Below is a small trained network, with its code and all its weights. Each question gives an input and a class and asks what happens when units are switched off, that is, made to give their printed mean instead of their output.

import numpy as np


def w(rows, s, z=0):
    codes = np.array(rows[::2]) - 128.0
    scale = np.full(codes.shape[1], s)
    scale[-1] = z or s
    return codes * scale


def f(y):
    return np.maximum(y, 0)


def log_softmax(a):
    a = a - a.max(-1, keepdims=True)
    return a - np.log(np.exp(a).sum(-1, keepdims=True))


def net(x, mask):
    res = np.array(x, float).reshape(1, 6) / 4 @ E
    y = f(res @ A[0][:, :-1].T + A[0][:, -1])
    res = res + np.where(mask, y, B[0][:, -1]) @ B[0][:, :-1]
    return log_softmax(res[-1] @ U[:, :-1].T + U[:, -1])


A, B = {}, {}
E = w([
[12,76,81,107,102],'x0',
[166,139,135,119,1],'x1',
[165,147,72,137,141],'x2',
[99,82,80,71,200],'x3',
[117,132,94,225,100],'x4',
[170,9,146,147,155],'x5',
],0.007)
A[0] = w([
[202,212,157,125,64,221],'n1',
[209,46,242,137,135,117],'n2',
[166,128,172,140,69,117],'n3',
[144,111,160,74,135,197],'n4',
[144,110,182,136,134,107],'n5',
[114,87,162,141,104,222],'n6',
[173,68,89,179,159,227],'n7',
[220,72,135,111,87,197],'n8',
[9,127,143,86,149,234],'n9',
[129,56,145,213,143,128],'n10',
[179,114,204,141,132,212],'n11',
[53,151,164,139,99,170],'n12',
[117,178,108,190,139,206],'n13',
[170,235,115,165,97,252],'n14',
[117,141,84,120,48,192],'n15',
[123,211,141,192,148,141],'n16',
[116,171,167,144,208,207],'n17',
[135,150,123,184,193,198],'n18',
],0.013,0.0027)
B[0] = w([
[230,236,85,192,109,245],'n1',
[5,102,128,248,135,225],'n2',
[138,105,126,145,138,189],'n3',
[131,147,120,162,177,172],'n4',
[105,128,168,161,130,157],'n5',
[104,106,70,108,119,169],'n6',
[148,62,61,199,106,196],'n7',
[86,137,60,171,178,204],'n8',
[78,211,197,67,221,208],'n9',
[112,64,45,125,52,184],'n10',
[89,155,174,183,150,201],'n11',
[134,142,90,18,97,171],'n12',
[116,135,198,122,85,176],'n13',
[201,237,169,220,67,235],'n14',
[128,202,161,15,106,189],'n15',
[105,147,193,140,28,186],'n16',
[155,97,241,117,154,188],'n17',
[98,62,195,134,112,181],'n18',
],0.018,0.011)
U = w([
[132,20,40,135,99,67],'0',
[101,77,156,89,150,3],'1',
[255,194,113,182,104,153],'2',
[114,109,171,189,83,115],'3',
[72,96,50,180,171,121],'4',
[93,106,147,119,231,189],'5',
[72,119,99,80,89,229],'6',
[100,154,144,103,70,70],'7',
],0.0095,0.0026)

Each question gives the input, the list of numbers given to net, and the class t.
The units are the neurons (one row each of A and B). Each row of codes is followed by its name. A weight is (code - 128) times the scale printed after its matrix; where a second scale follows, it is the last column's (A, B and U).
mask holds one flag per neuron, in row order. A switched-off neuron (its flag False) gives its mean, the last column of its row in B, instead of its output. The means were averaged over made-up inputs and are rounded, as every weight is.
A unit's drop is (log p(t) with every unit on - log p(t) with that unit switched off) / (log p(t) with every unit on - log p(t) with every unit switched off).
The circuit of an input: a set's keep is (log p(t) with only the set's units on - log p(t) with every unit switched off) / (log p(t) with every unit on - log p(t) with every unit switched off). Starting from the 12 units with the biggest drops (on a tie, the unit counted first), units are removed one at a time, each time the one whose removal leaves the highest keep (on an exact tie, the one counted first), for as long as the keep stays at least 0.8.
units of the circuit, in order: the units of the circuit, biggest drop first
top k neurons: the k neurons with the biggest drops, biggest first
drop when u is switched off: that unit's drop, to one decimal
input [5,-7,-4,1,6,8], class 0: units of the circuit, in order : n10
input [1,-1,7,-1,8,2], class 3: top 3 neurons : n1, n13, n18
input [-3,-3,6,7,-2,3], class 0: units of the circuit, in order : n9, n7, n14
input [-7,-3,-8,3,-1,3], class 4: top 3 neurons : n14, n2, n16
input [-4,-2,2,8,3,8], class 0: units of the circuit, in order : n10, n7
input [-8,4,7,2,-3,5], class 4: top 2 neurons : n2, n8
input [8,4,0,2,-7,-5], class 6: top 3 neurons : n12, n15, n17
input [5,0,3,8,7,-4], class 5: top 2 neurons : n9, n14
input [3,-3,-1,-3,-5,-7], class 7: units of the circuit, in order : n9, n12
input [3,3,-1,2,7,-1], class 6: top 2 neurons : n1, n14
input [8,5,7,-4,-4,6], class 6: top 3 neurons : n15, n2, n1
input [2,2,-5,5,-2,4], class 4: top 2 neurons : n17, n15
input [-4,-5,8,5,-4,-5], class 3: top 2 neurons : n1, n18
input [8,-1,-4,7,0,-4], class 5: units of the circuit, in order : n9
input [-7,-5,7,4,-6,-1], class 3: top 3 neurons : n9, n1, n18
input [-3,-5,3,2,1,2], class 3: top 3 neurons : n17, n8, n18
input [-4,-2,-1,-8,-3,2], class 3: top 2 neurons : n2, n11
input [-7,-3,3,8,4,-7], class 3: top 2 neurons : n18, n1
input [-5,-3,7,-5,-8,4], class 3: top 2 neurons : n2, n17
input [3,-4,-7,-5,-6,-8], class 7: units of the circuit, in order : n12
input [3,-8,4,-7,5,-6], class 7: drop when n2 is switched off : 0.4
input [1,-8,8,1,1,-3], class 3: drop when n13 is switched off : 0.2
input [6,0,-3,4,4,-7], class 6: drop when n12 is switched off : 0.4
input [6,8,6,4,-8,4], class 5: drop when n14 is switched off : 0.1
